Below are the code and all the weights of a small trained network. Each question names an input and a class and asks about switching units off, where a switched-off unit gives its printed mean instead of its output.

import numpy as np


def w(rows, s, z=0):
    codes = np.array(rows[::2]) - 128.0
    scale = np.full(codes.shape[1], s)
    scale[-1] = z or s
    return codes * scale


def f(y):
    return y / 2 * (1 + np.tanh(0.7978845608 * (y + 0.044715 * y**3)))


def log_softmax(a):
    a = a - a.max(-1, keepdims=True)
    return a - np.log(np.exp(a).sum(-1, keepdims=True))


def net(x, mask):
    res = np.array(x, float).reshape(1, 3) / 4 @ E
    y = f(res @ A[0][:, :-1].T + A[0][:, -1])
    res = res + np.where(mask, y, B[0][:, -1]) @ B[0][:, :-1]
    return log_softmax(res[-1] @ U[:, :-1].T + U[:, -1])


A, B = {}, {}
E = w([
[86,75,179,175,62,147,114,77,18,139],'x0',
[33,110,198,94,103,115,190,119,247,200],'x1',
[60,86,95,94,91,85,51,166,143,29],'x2',
],0.011)
A[0] = w([
[203,176,78,112,138,150,117,176,94,93,24],'N1',
[200,108,12,136,152,164,85,90,74,87,147],'N2',
[152,79,160,219,41,141,100,54,18,111,7],'N3',
[185,83,90,115,127,206,101,121,57,121,43],'N4',
[214,198,143,177,193,189,187,87,65,190,220],'N5',
[229,156,141,124,183,189,159,83,93,152,48],'N6',
[184,157,85,97,163,178,99,147,39,119,128],'N7',
[111,73,73,98,116,79,34,184,100,2,145],'N8',
[231,202,17,86,175,138,129,173,178,91,2],'N9',
],0.0085,0.0019)
B[0] = w([
[131,71,226,109,129,101,150,93,161,202,197],'N1',
[39,100,189,105,98,209,206,31,169,241,241],'N2',
[221,11,101,238,237,44,108,255,100,183,244],'N3',
[103,28,160,135,152,177,176,66,181,179,198],'N4',
[173,209,76,112,47,175,53,20,94,51,249],'N5',
[131,201,86,143,37,136,64,113,11,12,202],'N6',
[28,81,213,60,131,209,216,78,209,180,218],'N7',
[143,227,29,109,47,144,63,5,56,35,251],'N8',
[188,30,119,248,249,23,85,246,112,156,226],'N9',
],0.0074,0.014)
U = w([
[184,226,27,59,7,182,20,31,22,3,181],'0',
[26,66,248,38,72,166,234,57,233,237,232],'1',
[239,21,73,217,245,72,60,254,63,149,4],'2',
],0.0087,0.0031)

Each question gives the input, the list of numbers given to net, and the class t.
The units are the neurons (one row each of A and B). Each row of codes is followed by its name. A weight is (code - 128) times the scale printed after its matrix; where a second scale follows, it is the last column's (A, B and U).
mask holds one flag per neuron, in row order. A switched-off neuron (its flag False) gives its mean, the last column of its row in B, instead of its output. The means were averaged over made-up inputs and are rounded, as every weight is.
A unit's drop is (log p(t) with every unit on - log p(t) with that unit switched off) / (log p(t) with every unit on - log p(t) with every unit switched off).
The circuit of an input: a set's keep is (log p(t) with only the set's units on - log p(t) with every unit switched off) / (log p(t) with every unit on - log p(t) with every unit switched off). Starting from all 9 units, units are removed one at a time, each time the one whose removal leaves the highest keep (on an exact tie, the one counted first), for as long as the keep stays at least 0.8.
circuit, biggest first: the units of the circuit, biggest drop first
most important unit: the unit with the biggest drop
k most important neurons: the k neurons with the biggest drops, biggest first
drop when u is switched off: that unit's drop, to one decimal
input [-4,5,6], class 0: most important unit -> N2
input [7,-8,-7], class 1: 3 most important neurons -> (N7; N2; N4)
input [-5,6,6], class 0: 2 most important neurons -> (N2; N7)
input [-6,5,7], class 0: 2 most important neurons -> (N3; N8)
input [5,-5,-3], class 1: 3 most important neurons -> (N7; N9; N2)
input [-1,-2,1], class 1: circuit, biggest first -> (N5; N3)
input [8,-8,-5], class 1: 4 most important neurons -> (N7; N2; N4; N9)
input [4,-6,-5], class 1: 3 most important neurons -> (N7; N8; N2)
input [-6,-6,-2], class 1: 3 most important neurons -> (N2; N7; N3)
input [-4,0,-4], class 0: 3 most important neurons -> (N3; N5; N6)
input [-7,-7,3], class 1: 2 most important neurons -> (N2; N7)
input [-7,-6,5], class 2: 2 most important neurons -> (N9; N5)
input [4,1,3], class 2: 2 most important neurons -> (N5; N6)
input [7,2,-7], class 0: most important unit -> N5
input [2,1,-1], class 2: 3 most important neurons -> (N8; N2; N7)
input [-5,4,1], class 2: 2 most important neurons -> (N2; N7)
input [8,3,-7], class 2: 2 most important neurons -> (N3; N8)
input [-2,-8,-5], class 1: 2 most important neurons -> (N7; N2)
input [5,-7,5], class 1: drop when N2 is switched off -> 0.4
input [7,-1,3], class 2: drop when N3 is switched off -> 0.9
input [-6,-7,-6], class 1: drop when N7 is switched off -> 1.0
input [6,-7,-3], class 1: drop when N2 is switched off -> 0.7
input [-7,-3,5], class 2: most important unit -> N9
